Below are the code and all the weights of a small trained network. Each question names an input and a target symbol and asks about switching units off, where a switched-off unit gives its printed mean instead of its output.

import numpy as np


def w(rows, s, z=0):
    codes = np.array(rows[::2]) - 128.0
    scale = np.full(codes.shape[1], s)
    scale[-1] = z or s
    return codes * scale


def f(y):
    return y / 2 * (1 + np.tanh(0.7978845608 * (y + 0.044715 * y**3)))


def softmax(a):
    e = np.exp(a - a.max(-1, keepdims=True))
    return e / e.sum(-1, keepdims=True)


def log_softmax(a):
    a = a - a.max(-1, keepdims=True)
    return a - np.log(np.exp(a).sum(-1, keepdims=True))


def net(x, mask):
    ids = ['αβγδεζηθλμξπτφψω'.index(c) for c in x.split()]
    T = len(ids)
    res = E[ids] + P[:T]
    u = 0
    for l in range(2):
        q, k, v = (res @ M[l].T for M in (Q, K, V))
        z = softmax(np.where(np.tri(T) > 0, q @ k.T / 4**0.5, -1e9)) @ v
        res = res + np.where(mask[u], z, O[l][:, -1]) @ O[l][:, :-1]
        u += 1
        y = f(res @ A[l][:, :-1].T + A[l][:, -1])
        res = res + np.where(mask[u : u + 12], y, B[l][:, -1]) @ B[l][:, :-1]
        u += 12
    return log_softmax(res[-1] @ U[:, :-1].T + U[:, -1])


Q, K, V, O, A, B = {}, {}, {}, {}, {}, {}
E = w([
[88,85,60,99,155,133,185],'α',
[103,156,130,82,205,125,127],'β',
[107,83,140,94,187,146,119],'γ',
[186,187,95,179,80,152,119],'δ',
[105,138,139,70,83,100,211],'ε',
[86,143,99,128,78,67,103],'ζ',
[119,148,189,152,150,145,169],'η',
[176,130,111,210,146,127,123],'θ',
[122,162,106,108,101,127,58],'λ',
[91,93,172,153,151,117,93],'μ',
[150,117,10,103,143,94,134],'ξ',
[152,85,151,182,132,145,166],'π',
[122,139,145,170,198,119,77],'τ',
[144,131,131,52,79,169,147],'φ',
[145,195,158,136,182,127,166],'ψ',
[148,157,80,199,49,96,172],'ω',
],0.013)
P = w([
[53,69,76,211,117,170,128],'0',
[235,88,157,79,170,143,89],'1',
[109,143,163,116,91,29,143],'2',
[56,224,59,111,123,195,163],'3',
[255,60,141,47,128,149,75],'4',
[105,167,173,117,83,28,141],'5',
[79,233,74,141,123,222,137],'6',
],0.0068)
Q[0] = w([
[71,91,201,141,250,128,182],'L0H0',
[51,230,135,148,138,89,62],'L0H0',
[155,139,124,84,201,160,177],'L0H0',
[87,77,124,2,119,89,9],'L0H0',
],0.0095)
K[0] = w([
[64,90,202,124,235,118,209],'L0H0',
[96,206,163,143,176,107,6],'L0H0',
[101,165,98,73,211,184,254],'L0H0',
[49,51,76,23,104,119,14],'L0H0',
],0.008)
V[0] = w([
[174,150,211,151,62,59,60],'L0H0',
[102,115,145,193,176,235,194],'L0H0',
[126,190,3,165,69,172,153],'L0H0',
[196,102,173,120,96,31,108],'L0H0',
],0.0054)
O[0] = w([
[141,203,188,150,55,98,50,124],'L0H0',
[128,56,142,201,180,199,185,85],'L0H0',
[125,118,2,142,37,165,174,250],'L0H0',
[187,191,209,102,79,48,85,93],'L0H0',
],0.005,0.0019)
A[0] = w([
[171,185,154,120,197,135,77,217],'L0N0',
[150,103,139,93,222,177,167,5],'L0N1',
[172,72,194,177,165,196,64,64],'L0N2',
[183,169,150,101,114,117,75,249],'L0N3',
[118,83,171,84,181,121,84,92],'L0N4',
[191,83,122,103,141,109,148,169],'L0N5',
[83,161,85,165,99,54,127,149],'L0N6',
[49,149,172,97,180,93,117,146],'L0N7',
[82,167,254,99,106,119,161,173],'L0N8',
[60,89,159,66,158,90,152,85],'L0N9',
[68,176,97,143,158,172,119,205],'L0N10',
[111,123,162,188,69,73,146,167],'L0N11',
],0.0095,0.0034)
B[0] = w([
[220,182,99,196,161,145,107,196],'L0N0',
[236,80,127,200,122,32,116,147],'L0N1',
[183,223,3,98,174,163,189,151],'L0N2',
[178,159,124,104,131,132,57,255],'L0N3',
[225,174,167,197,94,141,178,142],'L0N4',
[202,101,175,80,135,92,138,160],'L0N5',
[114,165,57,138,124,31,156,205],'L0N6',
[70,219,164,192,113,184,113,157],'L0N7',
[96,188,191,52,187,127,137,191],'L0N8',
[127,167,211,169,25,167,197,141],'L0N9',
[102,134,42,169,75,182,121,226],'L0N10',
[119,86,185,138,141,10,154,171],'L0N11',
],0.0067,0.0045)
Q[1] = w([
[63,89,102,157,144,124,163],'L1H0',
[108,167,148,195,169,127,133],'L1H0',
[124,97,122,177,114,141,92],'L1H0',
[245,143,116,94,169,149,167],'L1H0',
],0.012)
K[1] = w([
[78,20,138,190,239,132,159],'L1H0',
[56,254,142,207,178,154,161],'L1H0',
[177,105,100,249,131,173,80],'L1H0',
[138,175,45,42,31,145,170],'L1H0',
],0.0067)
V[1] = w([
[153,115,136,21,237,184,170],'L1H0',
[104,86,92,19,80,137,52],'L1H0',
[79,110,124,109,126,28,224],'L1H0',
[169,147,172,117,3,169,190],'L1H0',
],0.0061)
O[1] = w([
[155,201,82,95,229,113,210,4],'L1H0',
[204,85,127,50,184,222,116,148],'L1H0',
[126,143,90,8,84,53,123,59],'L1H0',
[185,207,142,156,23,159,255,199],'L1H0',
],0.0067,0.0018)
A[1] = w([
[103,130,130,78,90,155,185,253],'L1N0',
[160,70,136,109,202,135,81,167],'L1N1',
[86,104,169,109,111,190,134,218],'L1N2',
[140,141,95,182,142,79,153,171],'L1N3',
[106,61,224,119,150,111,196,201],'L1N4',
[128,95,95,87,162,213,101,130],'L1N5',
[42,143,122,85,97,88,119,176],'L1N6',
[134,133,188,117,47,84,98,97],'L1N7',
[152,136,141,88,192,57,109,199],'L1N8',
[171,72,197,180,133,94,88,143],'L1N9',
[150,110,156,123,254,182,110,80],'L1N10',
[187,154,153,97,106,112,187,101],'L1N11',
],0.0095,0.0046)
B[1] = w([
[113,121,87,199,146,110,56,254],'L1N0',
[48,48,184,85,126,166,115,197],'L1N1',
[95,106,2,168,168,113,87,168],'L1N2',
[84,97,70,123,155,111,161,214],'L1N3',
[209,59,176,190,216,196,98,167],'L1N4',
[96,162,178,184,73,86,184,217],'L1N5',
[120,99,133,173,159,223,170,246],'L1N6',
[148,116,132,85,67,184,142,224],'L1N7',
[77,57,153,23,195,90,163,234],'L1N8',
[110,111,188,211,82,58,44,196],'L1N9',
[69,134,160,139,47,141,234,201],'L1N10',
[210,166,107,108,108,91,132,230],'L1N11',
],0.0082,0.0061)
U = w([
[76,55,68,185,149,188,126,254],'α',
[97,254,123,147,104,158,140,206],'β',
[219,184,146,194,129,205,63,123],'γ',
[163,163,118,122,31,79,101,84],'δ',
[170,144,147,94,86,215,223,84],'ε',
[58,87,146,60,115,142,180,26],'ζ',
[113,115,169,117,219,193,141,79],'η',
[141,99,128,151,130,24,107,56],'θ',
[118,102,152,63,132,125,48,219],'λ',
[90,97,218,158,77,170,140,78],'μ',
[117,88,90,82,170,79,137,94],'ξ',
[169,16,140,137,190,125,119,73],'π',
[115,165,157,162,144,39,79,50],'τ',
[217,164,91,77,185,124,90,200],'φ',
[80,195,153,85,174,84,151,101],'ψ',
[101,114,129,127,93,43,183,12],'ω',
],0.0074,0.0042)

Each question gives the input, a string of symbols that net reads in full, and the target symbol t.
The units are the heads (4 rows each of Q, K, V and O) and the neurons (one row each of A and B). Each row of codes is followed by its name. A weight is (code - 128) times the scale printed after its matrix; where a second scale follows, it is the last column's (O, A, B and U).
mask holds one flag per unit, layer by layer, with each layer's heads first. A switched-off unit (its flag False) gives its mean, the last column of its rows in O or B, instead of its output. The means were averaged over made-up inputs and are rounded, as every weight is.
A unit's drop is (log p(t) with every unit on - log p(t) with that unit switched off) / (log p(t) with every unit on - log p(t) with every unit switched off).
The circuit of an input: a set's keep is (log p(t) with only the set's units on - log p(t) with every unit switched off) / (log p(t) with every unit on - log p(t) with every unit switched off). Starting from the 12 units with the biggest drops (on a tie, the unit counted first), units are removed one at a time, each time the one whose removal leaves the highest keep (on an exact tie, the one counted first), for as long as the keep stays at least 0.8.
circuit, biggest first: the units of the circuit, biggest drop first
most important unit: the unit with the biggest drop
top k neurons: the k neurons with the biggest drops, biggest first
k most important neurons of layer l: the k neurons of layer l with the biggest drops, biggest first
input π η ε, target ε: circuit, biggest first : L1H0, L0N9, L1N6, L1N7
input ε τ π ξ ε φ δ, target α: circuit, biggest first : L0H0, L0N10, L1N11
input ε λ ξ β ε λ λ, target γ: circuit, biggest first : L1N8, L0H0, L1H0
input α ε π φ λ, target μ: top 3 neurons : L0N3, L1N10, L1N1
input ω λ ξ ζ τ, target λ: top 2 neurons : L0N6, L1N1
input ε φ λ φ, target β: top 2 neurons : L1N5, L1N8
input ψ λ φ ξ λ μ, target μ: most important unit : L0N7
input δ ε φ λ, target α: circuit, biggest first : L0H0, L0N10, L1N11
input ε ω δ η λ π, target π: top 2 neurons : L1N4, L0N11
input ε ψ ξ, target ξ: top 2 neurons : L1N8, L0N6
input ψ ζ ω, target ω: circuit, biggest first : L0N6, L0N11, L1N3
input τ θ γ ζ ψ, target λ: 2 most important neurons of layer 0 : L0N6, L0N3
input β φ γ λ γ, target μ: 3 most important neurons of layer 1 : L1N10, L1N9, L1N1
input λ ζ λ τ α, target π: most important neuron of layer 1 : L1N4
input ζ δ α, target α: top 4 neurons : L1N6, L1N0, L0N9, L0N3
input θ γ γ, target γ: top 2 neurons : L0N9, L1N4
input ε ω ε φ, target α: top 2 neurons : L1N0, L1N2
input φ η β α α, target π: top 3 neurons : L0N1, L1N4, L0N5
input η μ λ ψ, target α: top 2 neurons : L0N10, L1N3
input η φ τ, target τ: 3 most important neurons of layer 0 : L0N7, L0N0, L0N4
input λ γ μ ε, target α: most important unit : L1N6
input φ π ω θ φ μ, target μ: 3 most important neurons of layer 0 : L0N7, L0N9, L0N11
input η ε ζ ω, target α: 2 most important neurons of layer 1 : L1N6, L1N3
